Here is a tiny trained network, its code and every weight. The questions are about switching its units off for an input and a target symbol, where a switched-off unit gives its printed mean instead of its output.

import numpy as np


def w(rows, s, z=0):
    codes = np.array(rows[::2]) - 128.0
    scale = np.full(codes.shape[1], s)
    scale[-1] = z or s
    return codes * scale


def norm(h):
    return h / np.sqrt((h * h).mean(-1, keepdims=True) + 1e-5)


def f(y):
    return y / 2 * (1 + np.tanh(0.7978845608 * (y + 0.044715 * y**3)))


def softmax(a):
    e = np.exp(a - a.max(-1, keepdims=True))
    return e / e.sum(-1, keepdims=True)


def log_softmax(a):
    a = a - a.max(-1, keepdims=True)
    return a - np.log(np.exp(a).sum(-1, keepdims=True))


def net(x, mask):
    ids = ['ΔΛΞΨαγζημτφ'.index(c) for c in x.split()]
    T = len(ids)
    res = E[ids] + P[:T]
    u = 0
    for l in range(2):
        q, k, v = (norm(res) @ M[l].T for M in (Q, K, V))
        z = softmax(np.where(np.tri(T) > 0, q @ k.T / 2**0.5, -1e9)) @ v
        res = res + np.where(mask[u], z, O[l][:, -1]) @ O[l][:, :-1]
        u += 1
        y = f(norm(res) @ A[l][:, :-1].T + A[l][:, -1])
        res = res + np.where(mask[u : u + 4], y, B[l][:, -1]) @ B[l][:, :-1]
        u += 4
    return log_softmax(norm(res)[-1] @ U[:, :-1].T + U[:, -1])


Q, K, V, O, A, B = {}, {}, {}, {}, {}, {}
E = w([
[120,138,167,116,135,76],'Δ',
[129,111,135,148,87,93],'Λ',
[56,139,96,169,130,91],'Ξ',
[50,97,114,162,147,84],'Ψ',
[94,130,176,146,142,121],'α',
[75,105,131,151,128,93],'γ',
[113,74,121,109,143,101],'ζ',
[177,162,123,154,197,133],'η',
[49,115,108,176,135,80],'μ',
[115,79,115,168,123,132],'τ',
[145,44,250,54,75,220],'φ',
],0.0021)
P = w([
[23,165,53,204,106,42],'0',
[48,145,86,196,105,58],'1',
[59,135,101,183,102,72],'2',
[80,127,117,171,110,83],'3',
[92,120,130,174,102,91],'4',
[97,110,139,160,106,99],'5',
[105,99,152,154,102,100],'6',
[117,92,171,153,95,105],'7',
[126,81,179,145,99,110],'8',
[134,72,195,139,99,117],'9',
[153,60,209,137,91,116],'10',
[157,55,219,128,94,130],'11',
[168,52,233,123,93,149],'12',
[189,39,254,113,88,152],'13',
],0.00078)
Q[0] = w([
[246,248,6,11,251,254],'0.h1',
[7,6,248,245,11,7],'0.h1',
],0.006)
K[0] = w([
[3,196,5,202,172,31],'0.h1',
[252,46,254,67,101,232],'0.h1',
],0.0058)
V[0] = w([
[30,39,130,209,254,247],'0.h1',
[32,171,219,38,232,87],'0.h1',
],0.0015)
O[0] = w([
[163,153,144,79,248,183,190],'0.h1',
[74,132,143,3,129,75,5],'0.h1',
],0.0036,0.00021)
A[0] = w([
[113,70,163,130,134,124,160],'0.n1',
[119,133,170,141,210,123,119],'0.n2',
[243,253,140,115,162,78,253],'0.n3',
[189,113,95,171,102,177,29],'0.n4',
],0.0044,0.00046)
B[0] = w([
[153,150,115,134,187,82,253],'0.n1',
[103,134,103,209,142,164,177],'0.n2',
[193,142,106,146,110,4,76],'0.n3',
[72,167,139,200,155,127,128],'0.n4',
],0.0033,0.0016)
Q[1] = w([
[253,246,53,225,9,157],'1.h1',
[69,22,233,220,135,106],'1.h1',
],0.0059)
K[1] = w([
[2,136,9,242,62,53],'1.h1',
[225,108,233,175,60,156],'1.h1',
],0.0056)
V[1] = w([
[243,241,231,188,134,44],'1.h1',
[249,28,51,88,198,42],'1.h1',
],0.0013)
O[1] = w([
[91,236,128,109,116,72,49],'1.h1',
[136,144,2,177,61,104,1],'1.h1',
],0.003,0.00051)
A[1] = w([
[44,134,85,202,141,148,116],'1.n1',
[57,134,75,2,36,16,6],'1.n2',
[119,46,64,252,157,189,151],'1.n3',
[28,83,136,61,188,170,217],'1.n4',
],0.0028,0.0014)
B[1] = w([
[229,89,142,129,112,142,190],'1.n1',
[254,147,230,68,227,162,126],'1.n2',
[193,121,173,25,126,116,249],'1.n3',
[144,219,111,156,93,136,222],'1.n4',
],0.0027,0.0021)
U = w([
[182,228,240,2,177,43,63],'Δ',
[84,31,150,217,1,84,177],'Λ',
[178,219,92,105,80,147,178],'Ξ',
[69,91,58,94,208,128,124],'Ψ',
[5,241,151,170,208,139,231],'α',
[47,102,178,30,101,215,128],'γ',
[208,26,17,14,123,103,212],'ζ',
[205,204,57,203,205,21,141],'η',
[38,63,51,171,212,114,57],'μ',
[235,103,181,255,239,249,3],'τ',
[160,156,82,159,157,98,14],'φ',
],0.0058,0.0021)

Each question gives the input, a string of symbols that net reads in full, and the target symbol t.
The units are the heads (2 rows each of Q, K, V and O) and the neurons (one row each of A and B). Each row of codes is followed by its name. A weight is (code - 128) times the scale printed after its matrix; where a second scale follows, it is the last column's (O, A, B and U).
mask holds one flag per unit, layer by layer, with each layer's heads first. A switched-off unit (its flag False) gives its mean, the last column of its rows in O or B, instead of its output. The means were averaged over made-up inputs and are rounded, as every weight is.
A unit's drop is (log p(t) with every unit on - log p(t) with that unit switched off) / (log p(t) with every unit on - log p(t) with every unit switched off).
The circuit of an input: a set's keep is (log p(t) with only the set's units on - log p(t) with every unit switched off) / (log p(t) with every unit on - log p(t) with every unit switched off). Starting from all 10 units, units are removed one at a time, each time the one whose removal leaves the highest keep (on an exact tie, the one counted first), for as long as the keep stays at least 0.8.
units of the circuit, in order: the units of the circuit, biggest drop first
top k neurons: the k neurons with the biggest drops, biggest first
k most important neurons of layer l: the k neurons of layer l with the biggest drops, biggest first
input τ τ Λ η η γ, target η: units of the circuit, in order => (1.h1, 1.n1, 0.h1)
input ζ μ φ Λ, target Δ: top 3 neurons => (0.n2, 1.n2, 0.n4)
input τ Λ η α τ γ, target τ: top 2 neurons => (0.n2, 1.n1)
input Λ τ η Ξ α Λ Ψ Ψ μ τ γ, target τ: units of the circuit, in order => (0.h1)
input Λ γ μ α φ τ η Λ Λ α γ Λ Λ α, target α: 2 most important neurons of layer 1 => (1.n2, 1.n1)
input Ξ ζ Ψ, target ζ: top 2 neurons => (1.n3, 0.n4)
input Ψ τ γ Δ Λ η Λ Ξ Ξ η Λ Λ Λ Λ, target Λ: units of the circuit, in order => (0.h1, 1.n2)
input Δ Λ Λ γ φ τ μ, target Λ: top 3 neurons => (1.n2, 1.n1, 1.n4)
input Δ ζ τ α Λ Λ Ψ Λ Λ η μ, target η: units of the circuit, in order => (1.h1, 0.n4, 0.h1)
input Ψ τ Λ Λ ζ φ Λ Λ Ξ, target Ξ: top 4 neurons => (1.n4, 0.n3, 1.n1, 0.n4)
input Λ Δ φ Λ Δ μ Ξ, target Ξ: top 3 neurons => (1.n4, 1.n1, 0.n4)
input Δ Δ γ, target Δ: units of the circuit, in order => (1.n2, 0.h1)
input Λ α Λ Λ Λ Δ ζ μ, target ζ: units of the circuit, in order => (1.h1, 0.n4, 0.h1, 1.n1)
input Ξ ζ γ, target ζ: units of the circuit, in order => (1.h1, 1.n3, 0.n4)
input Ψ η φ τ, target ζ: units of the circuit, in order => (1.n3)
input Δ μ Δ μ, target Δ: units of the circuit, in order => (1.n2, 0.h1)
input Λ τ Λ Δ τ Ξ, target τ: units of the circuit, in order => (1.n1, 0.h1)
input τ Δ Ξ α Δ Λ τ η, target η: top 2 neurons => (0.n3, 0.n2)
input μ μ γ, target γ: top 4 neurons => (0.n3, 0.n4, 1.n3, 1.n2)
input Ψ τ τ Λ Λ Λ Ψ τ Λ μ α, target α: top 2 neurons => (1.n3, 0.n2)
